Moves between items:
at | @ + * & ~ !
x681 | x506 x257 x344 x582 x197 x480
x768 | x927 x910 x942 x82 x341 x714
x868 | x60 x317 x716 x651 x304 x84
x366 | x126 x29 x260 x572 x681 x427
x341 | x369 x990 x448 x354 x21 x51
x427 | x257 x366 x197 x244 x480 x126
x912 | x82 x60 x540 x48 x716 x304
x197 | x123 x260 x102 x427 x209 x63
x123 | x209 x63 x32 x257 x636 x344
x556 | x582 x244 x126 x952 x29 x811
x304 | x902 x912 x910 x546 x412 x82
x104 | x102 x209 x275 x506 x32 x636
x582 | x29 x811 x681 x787 x427 x721
x257 | x480 x126 x123 x811 x260 x681
x807 | x124 x72 x672 x369 x952 x261
x927 | x341 x714 x653 x716 x369 x990
x72 | x261 x448 x787 x51 x816 x807
x506 | x197 x480 x104 x29 x123 x260
x848 | x546 x326 x60 x601 x317 x48
x651 | x848 x856 x868 x708 x546 x326
x574 | x651 x275 x103 x636 x848 x856
x102 | x32 x636 x856 x197 x328 x708
x354 | x910 x412 x341 x60 x714 x540
x384 | x72 x653 x952 x990 x261 x448
x326 | x48 x651 x84 x32 x103 x848
x369 | x21 x51 x807 x910 x384 x942
x261 | x816 x807 x299 x942 x813 x124
x540 | x768 x354 x51 x912 x927 x910
x260 | x63 x506 x636 x366 x344 x197
x813 | x672 x952 x811 x448 x572 x787
x84 | x912 x868 x412 x326 x82 x60
x124 | x952 x261 x572 x21 x787 x816
x244 | x811 x572 x427 x816 x721 x556
x448 | x807 x384 x813 x341 x124 x72
x653 | x448 x21 x816 x927 x807 x384
x902 | x412 x82 x714 x317 x540 x716
x317 | x84 x103 x902 x856 x912 x868
x209 | x636 x344 x328 x480 x708 x104
x910 | x714 x540 x369 x304 x990 x768
x721 | x366 x582 x480 x672 x126 x29
x63 | x344 x197 x708 x126 x104 x123
x672 | x572 x787 x721 x807 x556 x299
x48 | x103 x848 x912 x328 x868 x546
x82 | x716 x304 x768 x103 x354 x902
x29 | x427 x721 x506 x299 x257 x366
x51 | x942 x341 x72 x540 x653 x369
x816 | x813 x124 x244 x653 x672 x952
x546 | x317 x48 x304 x275 x84 x103
x480 | x260 x681 x209 x721 x63 x506
x275 | x856 x328 x546 x104 x326 x574
x328 | x574 x601 x48 x209 x651 x275
x601 | x275 x32 x848 x344 x856 x328
x572 | x556 x299 x366 x124 x582 x244
x716 | x354 x902 x927 x868 x910 x412
x636 | x708 x104 x574 x260 x601 x102
x787 | x299 x813 x582 x72 x244 x672
x60 | x304 x84 x354 x848 x902 x912
x708 | x601 x102 x651 x63 x275 x32
x21 | x384 x942 x124 x714 x72 x653
x103 | x868 x546 x82 x574 x60 x317
x856 | x326 x574 x317 x102 x48 x651
x811 | x721 x556 x257 x813 x366 x582
x344 | x104 x123 x601 x681 x102 x209
x714 | x990 x768 x21 x902 x51 x927
x32 | x328 x708 x326 x123 x574 x601
x952 | x787 x816 x556 x384 x299 x813
x990 | x51 x927 x384 x412 x942 x341
x412 | x540 x716 x990 x84 x768 x354
x126 | x681 x427 x63 x556 x506 x257
x942 | x653 x369 x261 x768 x448 x21
x299 | x244 x672 x29 x261 x811 x572

The rows follow the links: the fewer symbols apart two items are, the more alike their rows tend to be.

Each row, then its item:
-12 -1 -30 -15 -41 -62 52 18 -20 35 18 5 -28 25 -11 -102 -61 10 96 -25 90 -58 59 -48 -26 64 -20 -17 38 21 -3 -75 36 38 7 27 11 25 10 55 11 -32 29 21 86 -21 3 -64 7 -14 17 47 21 24 48 -44 -11 -36 -30 -41 -2 16 19 37 7 43 -23 -55: x572
34 9 -9 -43 6 9 49 -47 9 0 -36 -43 -32 -92 -27 -31 -9 -3 16 -30 -43 -2 -56 -35 8 79 41 34 -81 8 13 -3 -19 33 46 23 -24 -66 14 18 14 -26 -23 28 53 -12 -7 -5 -24 11 89 23 71 -43 56 2 94 -59 -10 -49 -17 3 16 64 -64 -57 -7 13: x261
-32 -52 2 6 -35 -27 -55 -9 -78 36 -13 -1 -15 50 12 -64 -15 -10 16 13 2 -44 76 1 23 -25 -3 -45 -52 12 -44 -13 -27 68 53 -11 47 48 -10 -55 -58 -36 -37 -35 0 -47 -2 29 -55 20 55 61 63 -34 10 -27 25 -20 -27 14 -99 -22 -36 -1 -59 68 46 -15: x29
-18 -27 3 43 6 47 -23 54 6 -63 10 30 37 26 32 73 -7 -8 -84 30 19 33 -17 1 -24 -64 -17 34 46 -6 -44 32 23 -50 -77 -28 39 38 -46 -26 9 62 9 -16 -89 -46 -6 27 34 -34 -15 -38 -78 12 -56 36 -44 54 42 76 44 6 -38 -26 49 22 5 60: x48
-17 38 21 -8 55 60 15 -54 46 -63 27 -22 -15 -68 -24 90 59 -15 -38 14 -76 57 -59 -31 5 47 17 12 -34 -29 50 56 -2 -16 -19 -41 -19 -65 8 -2 -1 52 -10 -14 15 45 14 31 48 -7 -20 -68 16 1 -15 34 -5 20 46 32 8 -47 -10 -38 -10 -73 -20 81: x60
14 54 51 -36 69 73 9 -48 20 -41 -16 -18 -11 -38 2 83 61 6 -43 21 -85 77 -52 18 14 34 10 57 -14 18 70 41 -41 -9 -19 -63 -25 -63 9 -2 3 55 -27 -46 -19 43 -3 28 20 17 -25 -32 16 -2 13 66 0 34 23 34 -13 -53 -19 -44 2 -55 -12 31: x304
-23 18 84 -2 37 3 -29 -73 -30 71 -1 -2 4 28 -23 -1 18 7 -43 35 -61 8 35 48 50 -103 19 -8 -21 5 -23 -56 -31 -34 -32 39 22 11 29 -43 10 -30 -72 -20 -56 64 18 30 -70 40 -4 30 -23 17 -17 -22 38 -25 -96 23 -97 -29 2 -48 -45 -17 -35 9: x344
-13 28 2 14 49 46 18 -43 49 -78 48 -4 -15 -71 -26 95 42 -25 -45 23 -52 54 -52 -44 -13 35 23 2 -22 -48 31 57 17 -29 -28 -30 -16 -49 -2 4 14 37 9 -7 26 47 15 19 62 -23 -16 -92 4 1 -26 10 -17 16 58 19 49 -35 -14 -32 -5 -72 -29 96: x84
-39 -33 0 0 -32 -46 -19 -30 -24 47 9 -21 -38 24 -23 -79 -9 -20 48 -19 3 -65 67 -35 23 41 -8 -64 -46 -12 -39 -17 6 73 85 -10 37 15 0 -34 -64 -40 -17 -12 57 -12 7 14 -21 -8 39 51 86 -28 11 -46 12 -30 -15 -10 -86 -20 -9 8 -63 57 42 -22: x582
-21 -5 -33 -9 -44 -68 40 2 -5 33 27 2 -24 18 -19 -104 -50 -4 103 -17 66 -67 61 -58 -13 71 -7 -43 21 0 2 -53 45 44 43 15 8 15 10 40 -3 -38 24 19 98 -8 10 -54 18 -25 10 42 41 16 33 -66 -18 -43 -14 -39 -24 13 17 25 -13 51 0 -46: x244
40 50 -34 -27 3 0 27 48 44 -23 4 19 8 4 29 26 19 13 54 -10 41 28 -33 20 -19 61 -29 16 74 13 94 35 7 -8 -5 -33 -47 -29 10 71 26 36 68 -7 38 27 -4 -45 70 -7 -79 -39 -28 45 23 38 -67 32 43 -24 87 11 23 1 87 -9 -7 -52: x540
-22 -20 23 34 9 43 -46 43 19 -46 -4 11 41 47 25 61 -11 -11 -97 18 11 27 -9 10 -15 -64 -20 33 30 -8 -57 21 20 -47 -54 -42 54 35 -50 -53 -16 55 -9 -14 -98 -50 -5 39 11 -35 -21 -19 -57 -6 -52 39 -39 56 39 88 13 -2 -32 -40 37 32 13 44: x848
-28 -15 -32 2 -34 -72 19 -16 3 38 40 -8 -34 22 -36 -96 -28 -12 91 -33 45 -68 66 -54 3 65 -10 -60 -9 -12 -13 -42 39 58 67 15 22 4 13 6 -39 -55 13 7 101 2 18 -31 18 -21 25 37 64 3 25 -65 -16 -46 -9 -39 -43 -5 24 16 -29 52 18 -36: x556
-38 -4 27 26 14 -37 -33 -88 -23 51 47 23 -35 -31 -46 -4 32 -22 -19 26 -48 -14 38 -7 31 -71 47 -75 -57 -51 -26 -26 -14 -8 0 60 -4 -2 34 -19 11 -58 -58 6 16 76 36 19 -30 26 32 -6 10 -3 -34 -84 36 -52 -63 -15 -53 -29 -9 -24 -70 -41 -33 70: x197
-42 1 51 19 25 -14 -35 -90 -13 59 35 -5 -18 -23 -42 -3 37 -19 -25 27 -60 -1 26 5 39 -77 36 -48 -66 -39 -25 -31 -20 -14 7 56 9 -10 27 -32 -1 -51 -72 -4 -3 75 30 37 -49 38 26 -1 15 0 -28 -66 44 -35 -74 5 -75 -33 6 -35 -68 -43 -30 48: x63
-29 -79 -22 12 -47 -16 -64 13 -99 19 -8 35 -22 55 50 -61 -40 3 8 32 29 -34 83 24 -2 -75 5 -42 -18 26 -63 -16 -34 20 -8 19 40 67 -19 -35 -22 -12 -29 -12 -45 -64 -5 11 -61 26 58 61 8 -24 -11 -28 33 -10 -39 20 -53 -7 -37 -3 -27 58 20 10: x427

Each walk starts at a row. The symbols on each line, taken left to right, move it on to the next item.
Answer with the item's row; about right is enough.
-2 -3 -23 -44 -31 -38 73 37 -42 35 6 14 -11 26 22 -96 -73 29 91 -14 85 -39 51 -34 -34 52 -13 7 51 54 0 -88 27 25 -12 32 8 31 9 61 29 -18 19 17 54 -40 -12 -74 -4 -14 11 63 4 27 59 -15 6 -34 -38 -24 -9 29 23 39 25 33 -30 -59
~ * & * @ @ &	-26 -76 -8 4 -37 -20 -64 1 -94 27 -13 11 -15 56 35 -65 -23 -2 11 25 10 -47 76 20 17 -58 -2 -39 -34 25 -56 -20 -30 48 20 -2 45 59 -29 -50 -47 -27 -36 -32 -34 -64 -7 22 -62 25 55 67 38 -34 -5 -13 34 -8 -37 19 -79 -14 -41 -9 -50 62 33 -3
& ~ & + @ *	-32 -42 -5 -1 -34 -35 -42 -33 -44 45 0 -14 -31 41 -7 -69 -7 -13 34 -7 -2 -51 77 -14 19 8 -8 -54 -52 -3 -38 -12 -9 73 76 -13 37 23 0 -49 -66 -49 -34 -26 31 -30 7 22 -33 10 50 60 79 -38 10 -35 19 -27 -16 9 -95 -32 -27 -1 -65 60 45 -20
-20 -23 -14 47 1 33 -16 48 20 -79 30 36 29 -6 25 72 -6 -10 -65 23 24 35 -25 -11 -27 -43 -7 14 42 -17 -33 33 38 -61 -87 -16 22 27 -35 -6 13 61 21 7 -59 -24 4 9 42 -45 -26 -52 -76 18 -50 26 -36 45 39 62 68 17 -38 -36 47 -2 -13 87
~ ~ & ! !	-26 26 -8 25 36 37 11 -21 52 -88 64 16 -8 -71 -24 92 30 -24 -47 14 -37 50 -51 -50 -20 30 22 -17 -4 -56 9 52 30 -40 -41 -24 -15 -40 -2 14 20 41 13 10 13 38 18 13 77 -35 -9 -90 -17 12 -33 6 -29 13 54 23 72 -15 -15 -37 19 -54 -29 105
~ & & ~	-24 -15 34 38 11 35 -48 30 26 -32 -7 -2 43 54 7 62 4 -1 -99 8 -22 14 -13 27 6 -69 -34 31 3 -2 -56 29 22 -40 -21 -50 58 40 -33 -75 -41 41 -10 -22 -99 -32 -15 63 -2 -27 -27 -18 -34 1 -53 42 -34 64 35 85 -18 -5 -31 -42 13 42 40 26
-41 -20 -18 2 -35 -66 8 -29 -5 44 28 -23 -36 17 -24 -83 -19 -21 70 -25 23 -70 67 -52 12 67 -1 -68 -28 -24 -23 -24 25 68 78 5 29 1 14 -17 -57 -53 -3 -7 90 -4 23 -8 1 -4 34 43 83 -10 18 -54 -16 -33 -10 -20 -55 -21 3 13 -50 49 31 -27
@ @ @ ~ ~ @ &	-33 -65 -45 40 -34 -56 -38 -18 -60 14 63 63 -28 -22 -2 -23 -15 -20 8 41 26 -28 70 -15 -10 -92 48 -94 -14 -43 -52 -25 11 -23 -41 70 4 46 -7 10 17 -45 -11 30 13 8 38 -3 -12 1 43 -5 -33 7 -47 -102 23 -30 -57 -22 11 3 -25 -18 -26 -8 -32 77
! + & &	6 -6 -13 -48 -30 -11 71 21 -40 32 -12 16 -14 23 24 -100 -65 29 79 -9 67 -16 42 -16 -24 30 -19 39 52 71 7 -90 8 19 -36 27 10 25 3 48 34 -8 -2 16 24 -51 -19 -67 -27 5 22 72 3 23 72 -1 21 -38 -53 -18 -18 20 20 37 18 35 -35 -62
29 1 22 -66 -13 26 58 7 -64 21 -52 -13 -10 9 22 -80 -57 36 41 -15 21 -4 16 6 -8 41 -8 72 3 88 14 -89 -25 22 -24 10 9 5 1 31 22 -1 -40 -2 1 -58 -35 -31 -67 27 47 88 26 -6 79 37 70 -42 -58 -6 -54 15 9 41 -8 0 -25 -66
@ + + & @	38 -3 -34 -31 -12 8 54 -36 18 -12 -20 -31 -25 -103 -27 -24 -17 -11 23 -31 -30 -12 -61 -49 -6 84 47 21 -82 -19 9 9 -12 25 44 30 -46 -60 17 31 19 -21 0 42 64 -17 -1 -7 -6 0 77 9 53 -45 33 -11 80 -60 2 -62 25 19 20 70 -47 -58 -7 17
+ ! ~ ~ @ &	29 17 21 -61 7 35 60 -45 -31 14 -50 -41 -17 -33 -10 -57 -27 15 16 -21 -40 10 -30 -24 7 51 12 59 -51 54 4 -46 -36 37 25 9 -14 -31 19 9 11 -14 -43 0 23 -38 -29 -5 -69 30 72 68 57 -34 67 35 92 -48 -44 -23 -60 -7 6 60 -51 -29 -14 -36
-28 -92 -49 35 -50 -37 -50 16 -105 15 23 75 -20 27 44 -48 -40 -7 11 41 58 -34 80 4 -13 -96 19 -67 4 -7 -56 -23 -11 -15 -48 48 11 73 -14 6 14 -24 -20 13 -29 -42 15 -6 -30 12 50 25 -34 -1 -24 -54 29 -21 -59 3 1 4 -38 -5 -8 33 -21 49
@ & @ & ~ *	-33 -81 -51 48 -50 -37 -51 14 -88 12 39 63 -22 6 28 -45 -39 -12 19 42 45 -30 83 -11 -19 -95 35 -77 -1 -19 -50 -28 -2 -20 -56 62 14 60 -3 20 22 -31 -17 23 -13 -17 18 -13 -21 9 49 17 -43 3 -32 -78 27 -31 -52 -5 12 12 -26 -10 -10 5 -20 69
~ & ~ & ~	-21 -88 -36 24 -48 -26 -64 22 -104 20 4 48 -22 45 41 -58 -38 -1 5 40 45 -35 83 5 -20 -87 12 -44 -6 22 -57 -25 -26 2 -36 33 27 67 -25 -7 0 -15 -21 -1 -44 -57 1 4 -40 16 55 52 -21 -7 -15 -37 26 -12 -48 21 -32 -1 -44 -5 -10 44 -3 31
24 56 44 -46 54 83 23 -23 2 -43 -21 -8 13 -4 18 72 53 17 -30 19 -70 81 -41 28 5 22 -10 71 11 37 81 18 -47 -6 -33 -70 -20 -46 6 2 3 69 -28 -54 -27 22 -18 13 7 31 -36 -24 4 1 29 95 -4 43 24 39 -10 -45 -15 -44 24 -47 -20 1
@ & @ * * + &	39 52 6 -51 21 32 32 46 10 -32 -19 15 21 18 55 30 13 34 28 8 17 52 -32 45 -15 29 -31 50 82 44 86 14 -27 -24 -49 -33 -41 -17 2 50 39 64 36 -23 -15 14 -25 -30 40 12 -64 -27 -32 47 36 72 -41 44 26 3 53 -3 4 -20 85 -16 -25 -57
+ & @ & @ @ ~	4 47 38 -27 66 65 16 -59 34 -56 2 -21 -14 -46 -14 88 62 -6 -44 19 -82 67 -54 -8 10 39 17 36 -26 -20 56 47 -26 -11 -15 -52 -21 -69 12 -14 1 48 -29 -42 6 53 -3 34 26 8 -23 -55 29 -10 0 53 6 23 40 29 -11 -57 -13 -49 -4 -62 -18 53
-18 -16 -27 39 11 31 2 26 36 -87 49 33 13 -20 16 86 -5 -16 -53 22 17 38 -18 -33 -38 -25 6 -1 42 -38 -19 43 36 -62 -81 -15 7 7 -22 15 26 54 35 10 -37 -4 4 15 68 -49 -20 -70 -63 15 -54 8 -41 40 50 48 75 16 -19 -32 39 -19 -28 90
~ + & +	-33 3 64 39 25 24 -59 13 46 -16 -10 -25 36 56 -22 61 21 -12 -100 1 -39 10 -7 19 25 -57 -24 15 -1 -12 -51 39 24 -20 14 -47 71 16 -29 -90 -63 31 -26 -29 -80 -13 -6 70 1 -33 -26 -13 -7 -13 -61 29 -42 49 41 87 -44 -18 -22 -38 -3 39 46 15
& & ! @	-19 22 87 -7 28 -1 -20 -43 -34 69 -2 13 17 47 -9 -5 12 14 -45 37 -27 12 39 62 38 -117 -2 12 12 29 -17 -73 -22 -46 -46 36 27 32 21 -24 21 -19 -69 -23 -72 47 11 18 -72 41 -13 25 -41 25 -14 -17 14 -7 -88 25 -80 -22 3 -42 -23 -8 -38 -15
42 -8 -60 -12 -23 4 43 -13 15 -26 -20 -19 -19 -104 -19 -17 -22 -14 25 -33 -9 -7 -66 -45 -26 80 48 2 -53 -25 12 20 0 26 35 33 -46 -51 0 47 32 -29 20 52 65 -28 1 -13 4 -5 75 -7 30 -46 24 -9 67 -48 18 -70 57 35 23 75 -33 -61 -2 35
! + & * @ & ~	53 -23 -77 0 -35 -3 49 21 9 -40 -13 0 -15 -97 -4 -14 -37 -13 26 -26 12 -1 -51 -44 -47 69 37 0 -36 -23 5 28 -1 8 10 39 -45 -34 5 61 38 -11 43 66 49 -41 -11 -24 12 -12 66 -15 1 -33 25 -6 63 -44 20 -69 94 50 15 89 -14 -58 -2 29
~ * ~ ~ * @	-33 4 68 8 27 -2 -35 -88 -32 57 13 3 -15 0 -39 -3 31 -11 -44 33 -65 2 22 32 43 -80 26 -35 -45 -13 -22 -45 -32 -17 -6 42 18 -2 23 -45 5 -50 -84 -16 -26 74 32 40 -53 39 16 21 2 9 -29 -43 38 -34 -79 18 -81 -40 -2 -49 -65 -32 -31 26
-34 -51 -24 50 -17 -52 -36 -52 -52 24 68 52 -33 -33 -17 -24 4 -28 5 32 0 -28 50 -28 -2 -71 48 -100 -31 -55 -46 -20 8 -14 -29 75 -7 25 18 11 26 -44 -20 23 26 43 43 2 -11 1 47 -14 -11 14 -33 -101 22 -44 -56 -23 1 -5 -13 -19 -44 -23 -37 87
~ + @ @	-24 29 84 -4 19 1 -6 -20 -26 67 -3 27 23 58 -1 -14 -2 28 -34 30 7 3 45 63 29 -118 -4 13 43 25 -21 -78 -2 -62 -56 37 28 36 22 -23 23 -11 -45 -13 -71 44 1 0 -60 21 -43 18 -66 46 -7 -8 -4 -3 -86 27 -57 0 15 -43 11 6 -52 -24
@ & @ & ~ *	-22 32 64 6 19 -7 -2 6 -17 52 10 26 29 57 -12 -5 -17 27 -15 16 23 12 43 48 15 -112 -20 10 74 31 -13 -79 24 -70 -69 49 26 49 12 -15 34 -5 -22 -5 -63 45 6 -10 -34 8 -63 22 -78 60 -24 -18 -25 1 -67 27 -31 10 26 -47 26 15 -45 -29
